Look-ups in named tables: a row name and a column name give one cell, copied from the table.

togi:
,sud,nuz,buv,miri
vifi,-25,41,-363,-33
bog,-142,278,-59,185
dip,-233,398,-158,202
fuli,424,-571,98,-18
bar,618,-698,-46,-52
bupeses,137,-337,36,-175
mar,139,-586,-354,-231
vule,371,-135,-37,253
nafo,-222,381,-96,205

What is the miri of vifi in togi? -33
What is the miri of bog in togi? 185
What is the sud of dip in togi? -233
What is the nuz of fuli in togi? -571
What is the miri of mar in togi? -231
What is the nuz of mar in togi? -586
What is the sud of fuli in togi? 424
What is the buv of vifi in togi? -363
What is the miri of vule in togi? 253
What is the sud of bog in togi? -142
What is the nuz of dip in togi? 398
What is the nuz of bar in togi? -698
What is the buv of bog in togi? -59
What is the buv of nafo in togi? -96
What is the nuz of vifi in togi? 41
What is the sud of nafo in togi? -222
What is the miri of bar in togi? -52
What is the sud of bar in togi? 618
What is the nuz of nafo in togi? 381

rig =
|  | vuter | timegap | bif | gebot | bupizu | fug | nisoz | vevaluk | loti |
|---|---|---|---|---|---|---|---|---|---|
| dar | 14.85 | 0.88 | 28.94 | -18.34 | 21.56 | -5.57 | 1.73 | 14.12 | -18.21 |
| pivupe | 17.31 | 20.72 | -11.12 | -49.67 | 30.72 | -20.54 | -27.14 | -12.43 | -76.00 |
| rogopar | 32.96 | 15.91 | 39.49 | -43.07 | 46.18 | -12.55 | -5.74 | 18.40 | -54.99 |
| mer | -18.56 | -34.32 | 11.66 | 36.95 | 1.54 | 16.67 | 28.86 | 11.28 | 64.60 |
| beb | 2.50 | -8.51 | 7.50 | -4.58 | 27.14 | 1.15 | 6.60 | 4.72 | -1.57 |
| pebu | -6.67 | -18.08 | 5.31 | 11.00 | 17.03 | 6.85 | 13.98 | 5.12 | 22.39 |
| mak | -15.42 | -30.60 | 19.01 | 32.01 | -8.75 | 12.71 | 24.94 | 13.70 | 58.76 |

pivupe, timegap: 20.72
pebu, gebot: 11.00
mer, bif: 11.66
pebu, nisoz: 13.98
pivupe, nisoz: -27.14
dar, vuter: 14.85
rogopar, nisoz: -5.74
rogopar, timegap: 15.91
mak, timegap: -30.60
mer, timegap: -34.32
beb, bif: 7.50
Row with the largest vuter: rogopar

nupapim
        vanas  fumebe    gal  porog  zovigu  velup
vabi    20.53   12.04  52.07  19.18   39.19  38.61
zugok   35.41   30.73  45.47  65.16   10.61  52.44
filanu  22.24   39.26  35.29  30.99   37.71  55.48
gaked   50.22   23.84  45.89  77.47    7.92  54.20

gal of zugok: 45.47
fumebe of vabi: 12.04
velup of vabi: 38.61
velup of gaked: 54.20
porog of filanu: 30.99
fumebe of filanu: 39.26
gal of gaked: 45.89
gal of filanu: 35.29
vanas of zugok: 35.41
velup of filanu: 55.48
porog of zugok: 65.16
velup of zugok: 52.44
porog of gaked: 77.47
vanas of vabi: 20.53
zovigu of vabi: 39.19
fumebe of zugok: 30.73
zovigu of filanu: 37.71
zovigu of gaked: 7.92
fumebe of gaked: 23.84
zovigu of zugok: 10.61

gabeneb.tsv
	dapatis	rereni	nir	rovimu	nomevo	nok	valazo	tuga
vifegep	5.4	6.5	7.2	4.3	1.2	8.0	4.1	7.8
bug	4.4	3.2	7.7	8.4	8.6	4.7	4.9	3.3
gipi	6.2	6.1	3.5	7.4	8.9	5.0	6.2	6.1
dur	6.2	6.3	8.0	4.3	6.9	7.4	7.0	6.7
zeve	6.2	6.4	5.0	5.4	6.9	6.4	6.6	6.7
sav	5.8	6.3	4.3	9.9	7.5	4.6	3.0	6.5
luzav	5.3	4.3	7.0	5.7	8.3	5.8	7.1	4.6
bikifab	6.0	6.1	2.4	8.7	9.3	4.2	5.6	5.7
nasuzu	6.0	6.4	6.0	1.1	2.8	8.2	7.7	7.3

What is the valazo of dur in gabeneb?
7.0
What is the valazo of sav in gabeneb?
3.0
What is the rovimu of nasuzu in gabeneb?
1.1
What is the nomevo of gipi in gabeneb?
8.9
What is the nir of nasuzu in gabeneb?
6.0
What is the tuga of vifegep in gabeneb?
7.8
What is the dapatis of luzav in gabeneb?
5.3
What is the valazo of luzav in gabeneb?
7.1
What is the valazo of nasuzu in gabeneb?
7.7
What is the nir of luzav in gabeneb?
7.0
What is the valazo of bug in gabeneb?
4.9
What is the valazo of zeve in gabeneb?
6.6
What is the nomevo of bikifab in gabeneb?
9.3
What is the rovimu of vifegep in gabeneb?
4.3
Row with the largest rovimu: sav

